Here is a tiny trained network, its code and every weight. The questions are about switching its units off for an input and a class, where a switched-off unit gives its printed mean instead of its output.

import numpy as np


def w(rows, s, z=0):
    codes = np.array(rows[::2]) - 128.0
    scale = np.full(codes.shape[1], s)
    scale[-1] = z or s
    return codes * scale


def f(y):
    return np.maximum(y, 0)


def log_softmax(a):
    a = a - a.max(-1, keepdims=True)
    return a - np.log(np.exp(a).sum(-1, keepdims=True))


def net(x, mask):
    res = np.array(x, float).reshape(1, 6) / 4 @ E
    y = f(res @ A[0][:, :-1].T + A[0][:, -1])
    res = res + np.where(mask, y, B[0][:, -1]) @ B[0][:, :-1]
    return log_softmax(res[-1] @ U[:, :-1].T + U[:, -1])


A, B = {}, {}
E = w([
[128,127,127,128,129,132,126,126,127,127],'x0',
[154,202,211,75,139,123,129,150,177,51],'x1',
[165,174,115,138,85,111,129,1,122,119],'x2',
[129,128,129,128,128,124,128,128,130,130],'x3',
[128,128,130,127,127,124,129,128,130,129],'x4',
[189,163,143,157,230,133,142,115,124,182],'x5',
],0.0091)
A[0] = w([
[127,173,181,122,87,118,132,120,125,77,20],'N0',
[90,72,79,141,20,124,121,38,114,117,135],'N1',
[105,22,54,174,184,139,131,124,91,251,32],'N2',
[118,115,105,149,94,121,124,99,143,147,126],'N3',
[145,123,136,115,129,127,120,140,130,137,109],'N4',
[151,171,169,123,254,134,122,213,142,112,111],'N5',
[86,123,133,104,41,128,129,202,124,48,10],'N6',
[107,117,129,109,100,126,133,179,116,141,145],'N7',
[172,167,119,154,199,142,136,84,106,206,9],'N8',
[122,109,119,130,134,126,129,128,108,164,172],'N9',
[112,86,79,138,32,144,128,50,98,160,135],'N10',
[103,79,97,166,127,121,138,130,95,228,219],'N11',
[84,120,136,128,45,119,120,165,124,78,170],'N12',
[131,140,148,129,139,132,142,149,122,131,95],'N13',
[126,187,164,83,125,138,129,124,144,18,94],'N14',
[135,160,154,119,235,117,132,186,141,114,115],'N15',
[147,150,140,126,155,131,117,151,129,125,110],'N16',
[186,152,138,136,222,113,139,86,131,232,156],'N17',
[136,135,133,108,146,130,127,143,128,134,87],'N18',
[131,188,150,110,78,128,130,126,121,81,21],'N19',
[169,186,133,126,125,143,132,44,117,112,1],'N20',
[120,86,128,108,142,133,116,176,135,136,177],'N21',
[143,173,129,123,140,118,116,58,133,120,30],'N22',
[118,72,127,118,147,121,124,202,139,133,188],'N23',
[158,170,155,115,178,124,145,182,138,119,121],'N24',
[141,171,120,135,145,122,116,45,127,109,105],'N25',
[140,174,162,123,119,115,133,101,154,69,92],'N26',
[149,145,121,135,206,131,131,71,118,197,9],'N27',
[149,140,119,149,145,124,124,110,127,154,63],'N28',
[105,59,125,130,125,146,128,202,133,131,63],'N29',
[137,139,131,129,136,125,120,103,113,112,93],'N30',
[75,45,116,125,142,138,114,244,114,129,59],'N31',
[115,87,101,120,127,139,116,191,140,132,75],'N32',
],0.0083,0.0058)
B[0] = w([
[145,118,116,116,87,129,129,80,143,135,154],'N0',
[143,133,121,102,247,116,131,70,116,133,253],'N1',
[91,137,169,165,80,140,134,245,122,113,237],'N2',
[132,131,127,111,166,121,128,113,125,127,169],'N3',
[124,128,134,131,132,114,123,118,126,116,132],'N4',
[111,134,133,126,253,128,119,134,100,129,216],'N5',
[98,146,159,162,103,127,126,225,102,126,181],'N6',
[138,130,132,132,83,132,129,140,142,140,170],'N7',
[147,108,109,107,45,136,134,68,163,130,171],'N8',
[136,136,123,117,103,121,122,107,135,127,176],'N9',
[146,147,130,109,236,120,118,83,120,125,241],'N10',
[153,128,109,105,58,121,131,61,153,120,254],'N11',
[143,113,119,143,52,144,138,124,152,140,217],'N12',
[135,139,124,123,149,128,121,133,119,131,137],'N13',
[125,106,109,147,23,135,132,137,137,141,201],'N14',
[117,138,136,128,220,121,127,133,109,124,194],'N15',
[125,130,130,131,159,119,130,129,119,118,149],'N16',
[100,115,142,147,56,140,130,195,131,116,225],'N17',
[135,125,128,123,147,122,126,126,117,122,134],'N18',
[147,121,111,112,97,128,134,74,138,140,153],'N19',
[88,124,156,154,82,133,130,213,116,121,159],'N20',
[119,135,139,150,106,123,130,166,123,129,188],'N21',
[102,124,143,149,94,128,133,189,124,128,151],'N22',
[111,126,143,156,85,135,128,176,126,131,209],'N23',
[120,136,131,117,183,113,122,141,93,130,180],'N24',
[131,107,116,129,62,140,129,147,147,131,177],'N25',
[128,117,119,137,54,130,126,137,143,133,173],'N26',
[157,120,103,113,68,127,127,78,157,132,162],'N27',
[139,131,115,120,108,125,127,109,138,128,139],'N28',
[147,129,110,118,82,117,125,79,144,118,173],'N29',
[124,127,140,120,112,131,128,148,129,134,136],'N30',
[154,121,109,110,50,133,135,62,151,133,206],'N31',
[139,130,118,116,95,122,133,91,143,119,162],'N32',
],0.019,0.0087)
U = w([
[175,111,92,110,95,131,133,74,159,135,253],'0',
[75,130,162,163,118,139,131,217,115,119,70],'1',
[129,155,131,107,248,106,113,113,89,124,3],'2',
],0.012,0.00028)

Each question gives the input, the list of numbers given to net, and the class t.
The units are the neurons (one row each of A and B). Each row of codes is followed by its name. A weight is (code - 128) times the scale printed after its matrix; where a second scale follows, it is the last column's (A, B and U).
mask holds one flag per neuron, in row order. A switched-off neuron (its flag False) gives its mean, the last column of its row in B, instead of its output. The means were averaged over made-up inputs and are rounded, as every weight is.
A unit's drop is (log p(t) with every unit on - log p(t) with that unit switched off) / (log p(t) with every unit on - log p(t) with every unit switched off).
The circuit of an input: a set's keep is (log p(t) with only the set's units on - log p(t) with every unit switched off) / (log p(t) with every unit on - log p(t) with every unit switched off). Starting from the 12 units with the biggest drops (on a tie, the unit counted first), units are removed one at a time, each time the one whose removal leaves the highest keep (on an exact tie, the one counted first), for as long as the keep stays at least 0.8.
circuit, biggest first: the units of the circuit, biggest drop first
most important unit: the unit with the biggest drop
k most important neurons: the k neurons with the biggest drops, biggest first
drop when u is switched off: that unit's drop, to one decimal
input [5,2,-5,8,6,3], class 2: 2 most important neurons : N5, N2
input [-6,0,-7,-1,-8,-1], class 0: most important unit : N31
input [7,0,-8,8,5,-8], class 0: 2 most important neurons : N31, N29
input [2,0,0,-2,-2,5], class 1: 2 most important neurons : N1, N17
input [0,-8,-8,3,-7,-1], class 0: 2 most important neurons : N31, N11
input [-4,1,0,6,4,6], class 2: 2 most important neurons : N2, N5
input [-1,-5,-8,3,-5,-4], class 0: 3 most important neurons : N31, N29, N11
input [7,-6,-2,-7,3,1], class 1: 4 most important neurons : N2, N8, N27, N12
input [-3,-8,-2,4,3,2], class 1: 2 most important neurons : N2, N17
input [-8,-4,0,2,-4,2], class 1: 2 most important neurons : N2, N31
input [3,-1,-6,-7,4,-4], class 0: 3 most important neurons : N31, N2, N29
input [-1,1,4,-1,-5,5], class 1: 2 most important neurons : N17, N11
input [4,3,6,5,8,4], class 1: 2 most important neurons : N20, N11
input [7,-1,-1,-6,8,5], class 1: circuit, biggest first : N17
input [-2,2,-3,-2,5,2], class 2: 2 most important neurons : N2, N5
input [2,-1,-4,4,-1,-2], class 0: 2 most important neurons : N2, N31
input [-2,4,-2,4,2,2], class 2: 2 most important neurons : N2, N5
input [-1,6,-8,-8,0,4], class 2: drop when N23 is switched off : 0.0
input [2,-6,-6,-3,8,-4], class 0: drop when N31 is switched off : 0.7
input [-6,2,3,2,-4,3], class 1: drop when N11 is switched off : 0.2
input [2,-5,-5,8,-2,-4], class 0: drop when N31 is switched off : 0.2
input [3,3,8,-4,-8,4], class 1: most important unit : N20
